Below are the code and all the weights of a small trained network. Each question names an input and a target symbol and asks about switching units off, where a switched-off unit gives its printed mean instead of its output.

import numpy as np


def w(rows, s, z=0):
    codes = np.array(rows[::2]) - 128.0
    scale = np.full(codes.shape[1], s)
    scale[-1] = z or s
    return codes * scale


def norm(h):
    return h / np.sqrt((h * h).mean(-1, keepdims=True) + 1e-5)


def softmax(a):
    e = np.exp(a - a.max(-1, keepdims=True))
    return e / e.sum(-1, keepdims=True)


def log_softmax(a):
    a = a - a.max(-1, keepdims=True)
    return a - np.log(np.exp(a).sum(-1, keepdims=True))


def net(x, mask):
    ids = ['ΘΞΨαβδεζηλμπσφ'.index(c) for c in x.split()]
    T = len(ids)
    res = E[ids] + P[:T]
    u = 0
    for l in range(3):
        r = norm(res)
        for j in range(2):
            rows = slice(2 * j, 2 * j + 2)
            q, k, v = (r @ M[l][rows].T for M in (Q, K, V))
            z = softmax(np.where(np.tri(T) > 0, q @ k.T / 2**0.5, -1e9)) @ v
            o = O[l][rows]
            res = res + np.where(mask[u + j], z, o[:, -1]) @ o[:, :-1]
        u += 2
    return log_softmax(norm(res)[-1] @ U[:, :-1].T + U[:, -1])


Q, K, V, O = {}, {}, {}, {}
E = w([
[160,152,52,138],'Θ',
[68,141,161,153],'Ξ',
[59,140,162,177],'Ψ',
[162,145,67,140],'α',
[98,139,156,154],'β',
[53,127,156,168],'δ',
[38,134,151,154],'ε',
[178,149,57,153],'ζ',
[161,156,74,193],'η',
[43,162,167,225],'λ',
[93,169,52,121],'μ',
[147,216,110,106],'π',
[131,78,101,173],'σ',
[114,138,140,5],'φ',
],0.031)
P = w([
[9,117,62,131],'0',
[36,127,55,137],'1',
[49,127,58,142],'2',
[65,137,76,147],'3',
[75,142,93,151],'4',
[87,150,111,148],'5',
[98,154,134,152],'6',
[112,156,152,154],'7',
[136,161,173,164],'8',
[142,167,184,160],'9',
[127,192,168,137],'10',
],0.015)
Q[0] = w([
[102,84,126,242],'0.h0',
[65,66,245,25],'0.h0',
[75,183,254,90],'0.h1',
[156,111,101,208],'0.h1',
],0.016)
K[0] = w([
[73,9,151,253],'0.h0',
[33,143,73,37],'0.h0',
[88,212,216,62],'0.h1',
[94,166,135,224],'0.h1',
],0.014)
V[0] = w([
[180,131,120,19],'0.h0',
[99,34,109,209],'0.h0',
[74,160,204,75],'0.h1',
[2,239,44,220],'0.h1',
],0.0092)
O[0] = w([
[194,61,105,57,83],'0.h0',
[7,72,214,187,150],'0.h0',
[56,59,197,111,104],'0.h1',
[80,255,5,195,252],'0.h1',
],0.01,0.012)
Q[1] = w([
[50,61,141,112],'1.h0',
[200,170,43,60],'1.h0',
[122,180,200,70],'1.h1',
[154,1,218,84],'1.h1',
],0.014)
K[1] = w([
[113,65,150,61],'1.h0',
[149,165,7,93],'1.h0',
[103,161,46,157],'1.h1',
[78,121,102,103],'1.h1',
],0.019)
V[1] = w([
[66,236,115,136],'1.h0',
[126,123,45,28],'1.h0',
[118,147,92,42],'1.h1',
[9,237,100,158],'1.h1',
],0.014)
O[1] = w([
[101,38,170,85,228],'1.h0',
[170,88,117,63,130],'1.h0',
[75,104,110,60,143],'1.h1',
[203,108,251,102,249],'1.h1',
],0.014,0.02)
Q[2] = w([
[2,136,184,127],'2.h0',
[226,120,119,69],'2.h0',
[191,121,150,175],'2.h1',
[214,129,1,180],'2.h1',
],0.0085)
K[2] = w([
[197,30,235,255],'2.h0',
[144,139,113,164],'2.h0',
[132,143,195,218],'2.h1',
[87,195,34,70],'2.h1',
],0.0072)
V[2] = w([
[136,137,254,36],'2.h0',
[126,76,130,118],'2.h0',
[67,233,106,54],'2.h1',
[81,180,76,71],'2.h1',
],0.0073)
O[2] = w([
[73,221,105,115,252],'2.h0',
[148,73,105,156,108],'2.h0',
[140,192,244,95,146],'2.h1',
[117,168,145,162,98],'2.h1',
],0.011,0.0033)
U = w([
[75,78,165,213,211],'Θ',
[132,131,117,147,71],'Ξ',
[118,226,151,114,38],'Ψ',
[128,195,120,112,24],'α',
[129,132,114,148,55],'β',
[151,178,117,126,88],'δ',
[159,145,129,177,65],'ε',
[163,180,128,233,66],'ζ',
[70,100,4,171,217],'η',
[135,186,139,101,6],'λ',
[99,133,180,142,101],'μ',
[127,190,144,86,2],'π',
[240,114,67,166,145],'σ',
[125,57,138,61,229],'φ',
],0.015,0.0082)

Each question gives the input, a string of symbols that net reads in full, and the target symbol t.
The units are the heads (2 rows each of Q, K, V and O). Each row of codes is followed by its name. A weight is (code - 128) times the scale printed after its matrix; where a second scale follows, it is the last column's (O and U).
mask holds one flag per head, layer by layer. A switched-off head (its flag False) gives its mean, the last column of its rows in O, instead of its output. The means were averaged over made-up inputs and are rounded, as every weight is.
A unit's drop is (log p(t) with every unit on - log p(t) with that unit switched off) / (log p(t) with every unit on - log p(t) with every unit switched off).
The circuit of an input: a set's keep is (log p(t) with only the set's units on - log p(t) with every unit switched off) / (log p(t) with every unit on - log p(t) with every unit switched off). Starting from all 6 units, units are removed one at a time, each time the one whose removal leaves the highest keep (on an exact tie, the one counted first), for as long as the keep stays at least 0.8.
circuit, biggest first: the units of the circuit, biggest drop first
unit that matters most: the unit with the biggest drop
which heads matter: for each layer, one digit per head in row order, 1 if its drop is at least 0.15 and else 0, layers parted by /
drop when u is switched off: that unit's drop, to one decimal
input ε Ψ φ ζ η ζ, target ζ: which heads matter : 11 / 00 / 11
input η Θ ε φ ζ ζ Ψ ζ Θ ζ ζ, target σ: which heads matter : 10 / 00 / 10
input Θ Θ Ξ σ μ, target Θ: unit that matters most : 0.h0
input φ Ξ ζ π, target φ: circuit, biggest first : [0.h1, 1.h0]
input ζ φ α ζ Θ Θ, target σ: which heads matter : 01 / 10 / 10
input ζ α η α Θ, target ζ: circuit, biggest first : [0.h1, 0.h0]
input ε σ φ ζ, target η: circuit, biggest first : [0.h0, 0.h1, 1.h1]
input β ζ μ, target Ψ: which heads matter : 01 / 00 / 00
input ζ φ ε α δ μ ζ Ψ φ σ, target η: circuit, biggest first : [1.h1, 0.h1]
input Θ Θ β φ ζ δ ζ Θ Θ α, target σ: circuit, biggest first : [0.h0, 0.h1]
input φ σ Θ φ Θ, target η: circuit, biggest first : [0.h0, 1.h1, 0.h1]
input ζ ζ σ ζ Ξ φ μ Ξ φ ε α, target η: circuit, biggest first : [1.h1, 0.h1]
input ζ ζ ζ ζ φ μ β φ Θ, target η: circuit, biggest first : [1.h1, 0.h1]
input σ ζ β ε ζ ζ ζ Θ, target σ: circuit, biggest first : [2.h1]
input α ζ ζ Ξ φ η, target η: circuit, biggest first : [0.h1, 1.h1, 0.h0]
input Θ Θ η μ φ π, target φ: which heads matter : 01 / 00 / 00
input Ξ σ ζ Ξ ζ Θ α, target σ: which heads matter : 01 / 00 / 01
input Θ ζ β φ φ η, target η: drop when 0.h1 is switched off : 0.6
input λ φ φ ζ ζ ζ Θ φ Θ μ, target η: drop when 1.h1 is switched off : 0.9
input η η Θ, target ζ: drop when 0.h1 is switched off : 0.5
